Below is a small trained network, with its code and all its weights. Each question gives an input and a class and asks what happens when units are switched off, that is, made to give their printed mean instead of their output.

import numpy as np


def w(rows, s, z=0):
    codes = np.array(rows[::2]) - 128.0
    scale = np.full(codes.shape[1], s)
    scale[-1] = z or s
    return codes * scale


def f(y):
    return y / 2 * (1 + np.tanh(0.7978845608 * (y + 0.044715 * y**3)))


def log_softmax(a):
    a = a - a.max(-1, keepdims=True)
    return a - np.log(np.exp(a).sum(-1, keepdims=True))


def net(x, mask):
    res = np.array(x, float).reshape(1, 2) / 4 @ E
    y = f(res @ A[0][:, :-1].T + A[0][:, -1])
    res = res + np.where(mask, y, B[0][:, -1]) @ B[0][:, :-1]
    return log_softmax(res[-1] @ U[:, :-1].T + U[:, -1])


A, B = {}, {}
E = w([
[57,92,105,133,53],'x0',
[105,159,248,67,100],'x1',
],0.017)
A[0] = w([
[38,56,38,212,25,157],'n1',
[83,183,182,92,80,127],'n2',
[204,99,37,224,210,229],'n3',
[52,155,247,109,62,210],'n4',
[155,228,225,66,183,254],'n5',
[143,174,163,152,123,72],'n6',
[181,165,177,129,196,229],'n7',
[69,135,202,109,77,174],'n8',
[96,124,184,46,134,43],'n9',
],0.012,0.0056)
B[0] = w([
[55,124,136,91,120,233],'n1',
[127,180,64,188,106,186],'n2',
[134,228,95,135,172,253],'n3',
[121,185,60,110,123,230],'n4',
[208,147,173,142,225,238],'n5',
[135,94,120,137,139,140],'n6',
[160,92,184,149,160,198],'n7',
[130,165,4,129,100,194],'n8',
[151,142,77,189,149,174],'n9',
],0.013,0.023)
U = w([
[161,223,91,145,210,229],'0',
[149,81,103,143,138,29],'1',
[192,82,215,147,201,117],'2',
[120,155,88,145,35,43],'3',
[149,93,139,140,101,3],'4',
[146,44,139,107,119,6],'5',
[8,91,114,75,78,214],'6',
],0.013,0.0044)

Each question gives the input, the list of numbers given to net, and the class t.
The units are the neurons (one row each of A and B). Each row of codes is followed by its name. A weight is (code - 128) times the scale printed after its matrix; where a second scale follows, it is the last column's (A, B and U).
mask holds one flag per neuron, in row order. A switched-off neuron (its flag False) gives its mean, the last column of its row in B, instead of its output. The means were averaged over made-up inputs and are rounded, as every weight is.
A unit's drop is (log p(t) with every unit on - log p(t) with that unit switched off) / (log p(t) with every unit on - log p(t) with every unit switched off).
The circuit of an input: a set's keep is (log p(t) with only the set's units on - log p(t) with every unit switched off) / (log p(t) with every unit on - log p(t) with every unit switched off). Starting from all 9 units, units are removed one at a time, each time the one whose removal leaves the highest keep (on an exact tie, the one counted first), for as long as the keep stays at least 0.8.
units of the circuit, in order: the units of the circuit, biggest drop first
most important unit: the unit with the biggest drop
k most important neurons: the k neurons with the biggest drops, biggest first
drop of u: that unit's drop, to one decimal
input [7,4], class 3: most important unit => n5
input [6,5], class 3: units of the circuit, in order => (n3 n5)
input [7,5], class 3: 2 most important neurons => (n5 n3)
input [5,-8], class 6: 2 most important neurons => (n1 n5)
input [-5,0], class 2: 2 most important neurons => (n4 n8)
input [5,-6], class 6: 2 most important neurons => (n1 n5)
input [4,3], class 3: drop of n3 => 0.4
input [8,6], class 3: drop of n5 => 0.2
input [2,0], class 6: drop of n5 => 0.2
input [6,-5], class 6: drop of n1 => 0.1
